Each row has a name. After each piece below comes the name of the row it's from, unless a question asks for something else. Each question is about the rows just above it.

[156  89  80 143 152 115  86  86 115 128 133 128 136 135  77 130 127 159
 105 126 163 149 152 151 113 125 163] : (117)
[137 136  77 130 127 159 112 156 168 111 162 107 149 119  85 146 136 166
 174 125 166  94 164 155 140 144 113] : (102)
[148 119 125 126 174 108  89  81 134 100 129 148 143 107 134 153 101 137
 100 116 176  96 158 143 170  84 176] : (53)
[142  94 126 163 113 109  88 167  80  88 149 134 173 142  96 147  87 142
  88 167 163 111 129  79 132 174 156] : (136)
[116 123 164 163 123  83  98 145 152  98 135  89  81 106 113 119 135 107
 172 133 148 111 139 151 167  90  88] : (37)
[152 104 170 119  95  86 100 118 165 109 154 142 114 163  82 107  92  94
 168 118 146  84 145 135 108 116 131] : (217)
[159 173 144 178 176 159  84 146  83 164 167 149 175 150 165 112 118  86
  91 161 155  82 119  85  90 159  89] : (172)
[142  94 126 118 113 109  88 167  80  88 149 134 173 142  96 147  87 142
  88 167 163 179 129  79 132 174 156] : (119)
[148 170 125 126 174  79  89  81 134 100 129 148 143 107 134 153 145 137
 100 116 176  96 158  87 170  84 176] : (107)
[145 153 134 107] is which row, read backwards?	(107)
Which row holds [159 127 130  77 135 136] read backwards?	(117)
q: [137 136  77 130 127 159 112 156 168 111 162 107 149 119  85 146 136 166
 174 125 166  94 164 155 140 144 113]	(102)
Which row holds [116 123 164 163 123  83  98 145 152  98 135  89  81 106 113 119 135 107
 172 133 148 111 139 151 167  90  88]?	(37)

[161 126 136 126  93 126 140 115 128 164 128 130 103 127 124 105 147 127
  91 127 128 145 160 121 128 127 120 131] -> (151)
[138 125 138 139 111 127 143 128 134 100 125 146 122 130 120 172  75 129
 118 129 127 132 146 137 122 175 121 130] -> (172)
[134 129 133 129 135 125 117 122 126 122 130 129 138 129 125 136 130 126
 129 127 139 140 127 126 129 128 134 124] -> (117)
[110 127 105 130 146 143 100 134 127 111 128 125 168 129 124 128 136 130
 109 129 129 130 165 121 128 136 120 123] -> (28)
[ 98 130 138 126 107 121 113 135 127 140 125 131 131 124 124 121 112 124
 107 126 131 106 140 129 128 122 125 134] -> (37)
[127 131 139 128 105 132 136 124 131 143 125 126 126 126 113 139 118 127
 146 127 129 142  94 131 138 134 137 119] -> (219)
[143 130 151 127 156 106 136 124 126 114 151 122 128 125 184 127 151 127
 137 127 132 146 151 177 117 124 126 139] -> (119)
[137 124 135 129 121 115 112 132 128 126 124 122 134 135 139 133 123 128
 129 128 129 119 115 112 113 127 132 128] -> (136)
[110 127 105 130 146 143 100 134 127 111 128 125 168 129 124 128 136 130
 109 129 129 130 165 121 128 136 120 123] is in which row?	(28)
Which row holds this, read backwards? [125 128 111 127 134 100 143 146]	(28)
[128 143 127 111] is which row, read backwards?	(172)
[134 138 131] is which row, read backwards?	(219)
q: [138 125 138 139 111 127 143 128 134 100 125 146 122 130 120 172  75 129
 118 129 127 132 146 137 122 175 121 130]	(172)
Which row holds this, read backwards? [130 122 146 125 100 134]	(172)

[126 127 143 137]  (37)
[149 139 134 113]  (136)
[122 129 118 138]  (172)
[117 117 117 141]  (119)
[108 122 123 152]  (219)
[159 164 123 152]  (151)
[127 118 138 115]  (28)
[131 128 151 137]  (102)
[141 127 154 126]  (117)
[159 164 140  98]  (53)
[108  97 138 140]  (107)
[ 88  72 132 163]  (217)
Repeated in (119):	[117]
[140 138  97] is which row, read backwards?	(107)
q: [108 122 123 152]	(219)
Which row holds [138 118 129] read backwards?	(172)

